Below are the code and all the weights of a small trained network. Each question names an input and a class and asks about switching units off, where a switched-off unit gives its printed mean instead of its output.

import numpy as np


def w(rows, s, z=0):
    codes = np.array(rows[::2]) - 128.0
    scale = np.full(codes.shape[1], s)
    scale[-1] = z or s
    return codes * scale


def norm(h):
    return h / np.sqrt((h * h).mean(-1, keepdims=True) + 1e-5)


def f(y):
    return np.maximum(y, 0)


def log_softmax(a):
    a = a - a.max(-1, keepdims=True)
    return a - np.log(np.exp(a).sum(-1, keepdims=True))


def net(x, mask):
    res = np.array(x, float).reshape(1, 8) / 4 @ E
    u = 0
    for l in range(3):
        y = f(norm(res) @ A[l][:, :-1].T + A[l][:, -1])
        res = res + np.where(mask[u : u + 12], y, B[l][:, -1]) @ B[l][:, :-1]
        u += 12
    return log_softmax(norm(res)[-1] @ U[:, :-1].T + U[:, -1])


A, B = {}, {}
E = w([
[127,137,128],'x0',
[109,24,151],'x1',
[154,116,229],'x2',
[130,125,125],'x3',
[129,128,128],'x4',
[131,131,126],'x5',
[252,87,66],'x6',
[126,122,131],'x7',
],0.0044)
A[0] = w([
[111,196,151,99],'L0N1',
[117,154,71,129],'L0N2',
[91,101,61,61],'L0N3',
[84,80,43,122],'L0N4',
[254,138,115,121],'L0N5',
[157,154,55,149],'L0N6',
[202,147,211,8],'L0N7',
[144,164,110,6],'L0N8',
[128,182,124,108],'L0N9',
[125,161,157,158],'L0N10',
[96,185,25,199],'L0N11',
[118,65,141,57],'L0N12',
],0.009,0.0018)
B[0] = w([
[115,86,102,195],'L0N1',
[164,119,194,184],'L0N2',
[187,228,182,172],'L0N3',
[194,207,225,198],'L0N4',
[49,39,79,241],'L0N5',
[155,71,153,210],'L0N6',
[195,98,255,187],'L0N7',
[98,138,121,148],'L0N8',
[148,100,132,178],'L0N9',
[117,82,138,175],'L0N10',
[150,140,188,252],'L0N11',
[137,186,108,167],'L0N12',
],0.0065,0.0045)
A[1] = w([
[90,69,122,160],'L1N1',
[105,82,162,64],'L1N2',
[125,149,142,86],'L1N3',
[86,164,123,69],'L1N4',
[112,155,109,161],'L1N5',
[148,177,91,229],'L1N6',
[4,157,165,5],'L1N7',
[151,125,188,138],'L1N8',
[160,98,139,96],'L1N9',
[146,134,100,133],'L1N10',
[180,110,121,153],'L1N11',
[178,117,122,192],'L1N12',
],0.011,0.0016)
B[1] = w([
[126,247,113,186],'L1N1',
[174,216,108,201],'L1N2',
[123,87,127,152],'L1N3',
[97,86,152,153],'L1N4',
[96,156,188,136],'L1N5',
[182,59,243,144],'L1N6',
[102,2,111,229],'L1N7',
[133,144,71,253],'L1N8',
[77,169,129,191],'L1N9',
[166,161,180,136],'L1N10',
[27,91,141,194],'L1N11',
[11,72,148,195],'L1N12',
],0.0043,0.0054)
A[2] = w([
[72,106,93,79],'L2N1',
[207,228,185,185],'L2N2',
[142,83,81,124],'L2N3',
[121,111,173,127],'L2N4',
[117,38,138,85],'L2N5',
[218,113,135,164],'L2N6',
[134,57,199,100],'L2N7',
[198,107,55,139],'L2N8',
[79,84,142,135],'L2N9',
[106,102,104,97],'L2N10',
[60,129,79,2],'L2N11',
[254,64,88,166],'L2N12',
],0.0074,0.0025)
B[2] = w([
[172,144,65,157],'L2N1',
[150,89,57,211],'L2N2',
[68,188,100,149],'L2N3',
[154,124,86,199],'L2N4',
[183,162,114,215],'L2N5',
[112,178,129,161],'L2N6',
[152,211,56,255],'L2N7',
[93,124,146,135],'L2N8',
[165,140,69,214],'L2N9',
[134,140,99,148],'L2N10',
[176,129,116,136],'L2N11',
[21,112,255,160],'L2N12',
],0.0058,0.0055)
U = w([
[164,145,251,167],'0',
[140,131,97,207],'1',
[26,56,121,174],'2',
[155,139,97,110],'3',
[146,144,98,75],'4',
[146,150,84,4],'5',
],0.011,0.0032)

Each question gives the input, the list of numbers given to net, and the class t.
The units are the neurons (one row each of A and B). Each row of codes is followed by its name. A weight is (code - 128) times the scale printed after its matrix; where a second scale follows, it is the last column's (A, B and U).
mask holds one flag per neuron, layer by layer. A switched-off neuron (its flag False) gives its mean, the last column of its row in B, instead of its output. The means were averaged over made-up inputs and are rounded, as every weight is.
A unit's drop is (log p(t) with every unit on - log p(t) with that unit switched off) / (log p(t) with every unit on - log p(t) with every unit switched off).
The circuit of an input: a set's keep is (log p(t) with only the set's units on - log p(t) with every unit switched off) / (log p(t) with every unit on - log p(t) with every unit switched off). Starting from the 12 units with the biggest drops (on a tie, the unit counted first), units are removed one at a time, each time the one whose removal leaves the highest keep (on an exact tie, the one counted first), for as long as the keep stays at least 0.8.
circuit, biggest first: the units of the circuit, biggest drop first
unit that matters most: the unit with the biggest drop
top k neurons: the k neurons with the biggest drops, biggest first
k most important neurons of layer l: the k neurons of layer l with the biggest drops, biggest first
drop when u is switched off: that unit's drop, to one decimal
input [6,2,6,-8,2,4,-8,-5], class 2: circuit, biggest first : [L1N7; L0N4]
input [6,5,-7,-4,-1,8,5,-2], class 0: circuit, biggest first : [L0N4; L2N12]
input [-1,-8,0,-8,-1,-6,8,-2], class 2: circuit, biggest first : [L0N5; L2N12]
input [-6,7,-8,7,-4,-4,0,7], class 0: circuit, biggest first : [L0N4; L0N3]
input [2,5,-6,0,0,7,7,0], class 2: circuit, biggest first : [L2N12]
input [-7,-5,-7,5,4,3,5,-4], class 0: circuit, biggest first : [L2N12; L1N6]
input [-6,-8,2,-7,3,1,8,-1], class 2: top 3 neurons : [L0N5; L2N12; L0N6]
input [4,4,-8,-1,-3,-3,6,0], class 0: circuit, biggest first : [L0N4; L2N12]
input [-2,-5,3,-2,-4,-6,7,7], class 2: circuit, biggest first : [L0N5; L2N12]
input [-2,-7,-8,5,5,7,6,0], class 0: top 2 neurons : [L2N12; L1N6]
input [6,8,-2,-5,-3,-8,-6,-8], class 4: 3 most important neurons of layer 1 : [L1N12; L1N11; L1N7]
input [2,0,6,-1,0,-4,-5,-7], class 4: 4 most important neurons of layer 2 : [L2N7; L2N12; L2N4; L2N9]
input [-4,5,5,-3,-4,-3,7,-5], class 2: top 3 neurons : [L0N5; L2N12; L0N4]
input [2,1,-7,-7,6,1,7,0], class 0: 4 most important neurons of layer 0 : [L0N4; L0N3; L0N11; L0N2]
input [1,2,-7,3,-7,2,-7,-4], class 0: top 4 neurons : [L0N4; L0N5; L0N3; L0N11]
input [-3,-2,0,8,1,-6,7,4], class 2: top 2 neurons : [L2N12; L2N7]
input [-3,-6,3,-6,-5,2,-6,3], class 2: top 2 neurons : [L0N7; L0N6]
input [6,-7,1,5,-6,6,-8,-7], class 2: unit that matters most : L1N7
input [1,2,4,-1,7,-5,-1,-2], class 1: 2 most important neurons of layer 2 : [L2N2; L2N12]
input [-3,5,-1,5,1,2,-2,-2], class 5: top neuron : [L2N2]
input [-8,5,-3,6,1,4,8,-6], class 2: drop when L2N12 is switched off : 0.7
input [-7,1,3,8,7,6,8,3], class 2: drop when L2N12 is switched off : 0.4
input [3,7,4,5,-2,0,-2,7], class 4: drop when L0N6 is switched off : 0.0
